Below are the code and all the weights of a small trained network. Each question names an input and a class and asks about switching units off, where a switched-off unit gives its printed mean instead of its output.

import numpy as np


def w(rows, s, z=0):
    codes = np.array(rows[::2]) - 128.0
    scale = np.full(codes.shape[1], s)
    scale[-1] = z or s
    return codes * scale


def f(y):
    return np.maximum(y, 0)


def log_softmax(a):
    a = a - a.max(-1, keepdims=True)
    return a - np.log(np.exp(a).sum(-1, keepdims=True))


def net(x, mask):
    res = np.array(x, float).reshape(1, 7) / 4 @ E
    y = f(res @ A[0][:, :-1].T + A[0][:, -1])
    res = res + np.where(mask, y, B[0][:, -1]) @ B[0][:, :-1]
    return log_softmax(res[-1] @ U[:, :-1].T + U[:, -1])


A, B = {}, {}
E = w([
[111,154,138,122,130,136,120,145,110],'x0',
[118,90,110,190,74,144,73,164,126],'x1',
[82,135,135,171,96,102,154,145,178],'x2',
[69,227,35,64,141,126,2,106,182],'x3',
[245,223,164,190,120,237,65,121,161],'x4',
[24,100,185,238,201,66,82,80,114],'x5',
[170,72,113,137,107,128,111,115,151],'x6',
],0.0083)
A[0] = w([
[122,62,174,149,159,86,148,102,59,143],'n0',
[143,85,115,44,52,153,178,165,129,236],'n1',
[115,174,184,159,118,172,111,117,114,139],'n2',
[110,183,94,65,79,254,86,96,218,48],'n3',
[95,70,163,155,146,93,145,104,49,157],'n4',
[114,116,178,186,202,135,50,57,189,193],'n5',
[56,115,84,57,124,92,45,128,169,171],'n6',
[131,145,113,88,57,83,159,212,113,255],'n7',
[84,71,164,155,140,142,134,73,62,77],'n8',
[179,112,204,169,130,170,184,217,113,148],'n9',
[176,185,44,117,74,111,122,99,123,42],'n10',
],0.0081,0.0023)
B[0] = w([
[11,147,219,94,53,99,133,112,88,236],'n0',
[180,78,44,156,197,140,175,139,112,241],'n1',
[142,194,77,102,147,111,162,107,89,185],'n2',
[92,183,171,60,43,192,54,78,174,254],'n3',
[59,130,215,171,84,94,168,128,135,240],'n4',
[190,118,129,243,186,135,157,229,75,232],'n5',
[181,57,48,167,254,119,159,68,111,240],'n6',
[203,140,55,107,168,170,100,192,100,217],'n7',
[109,143,225,53,53,123,66,131,165,208],'n8',
[166,170,81,194,228,174,104,177,94,238],'n9',
[80,90,144,124,46,133,81,176,170,194],'n10',
],0.0067,0.0084)
U = w([
[113,103,165,177,178,100,200,177,58,167],'0',
[145,155,127,167,179,158,166,136,141,193],'1',
[57,151,224,112,1,128,151,110,166,3],'2',
],0.0079,0.0016)

Each question gives the input, the list of numbers given to net, and the class t.
The units are the neurons (one row each of A and B). Each row of codes is followed by its name. A weight is (code - 128) times the scale printed after its matrix; where a second scale follows, it is the last column's (A, B and U).
mask holds one flag per neuron, in row order. A switched-off neuron (its flag False) gives its mean, the last column of its row in B, instead of its output. The means were averaged over made-up inputs and are rounded, as every weight is.
A unit's drop is (log p(t) with every unit on - log p(t) with that unit switched off) / (log p(t) with every unit on - log p(t) with every unit switched off).
The circuit of an input: a set's keep is (log p(t) with only the set's units on - log p(t) with every unit switched off) / (log p(t) with every unit on - log p(t) with every unit switched off). Starting from all 11 units, units are removed one at a time, each time the one whose removal leaves the highest keep (on an exact tie, the one counted first), for as long as the keep stays at least 0.8.
units of the circuit, in order: the units of the circuit, biggest drop first
top k neurons: the k neurons with the biggest drops, biggest first
drop when u is switched off: that unit's drop, to one decimal
input [-5,1,-6,4,2,-2,-8], class 2: units of the circuit, in order => (n3 n9)
input [0,7,4,2,4,-3,6], class 2: units of the circuit, in order => (n3)
input [-6,7,0,-7,-5,1,3], class 2: units of the circuit, in order => (n0 n8)
input [1,-2,-7,8,2,-2,7], class 2: top 3 neurons => (n3 n10 n9)
input [-8,-1,-2,6,1,-4,5], class 2: top 3 neurons => (n3 n10 n9)
input [4,-6,-6,8,1,-8,7], class 2: top 4 neurons => (n3 n10 n9 n5)
input [-2,2,2,-5,-1,6,4], class 2: top 2 neurons => (n8 n0)
input [-3,3,2,0,7,8,6], class 0: top 2 neurons => (n5 n3)
input [8,5,-5,5,2,-2,-3], class 2: top 3 neurons => (n3 n9 n1)
input [-3,0,8,6,5,-5,4], class 2: drop when n3 is switched off => 0.7
input [5,-6,-3,-3,-3,6,0], class 2: drop when n3 is switched off => 0.0
input [-6,3,-7,-5,-8,2,8], class 2: drop when n0 is switched off => 0.1
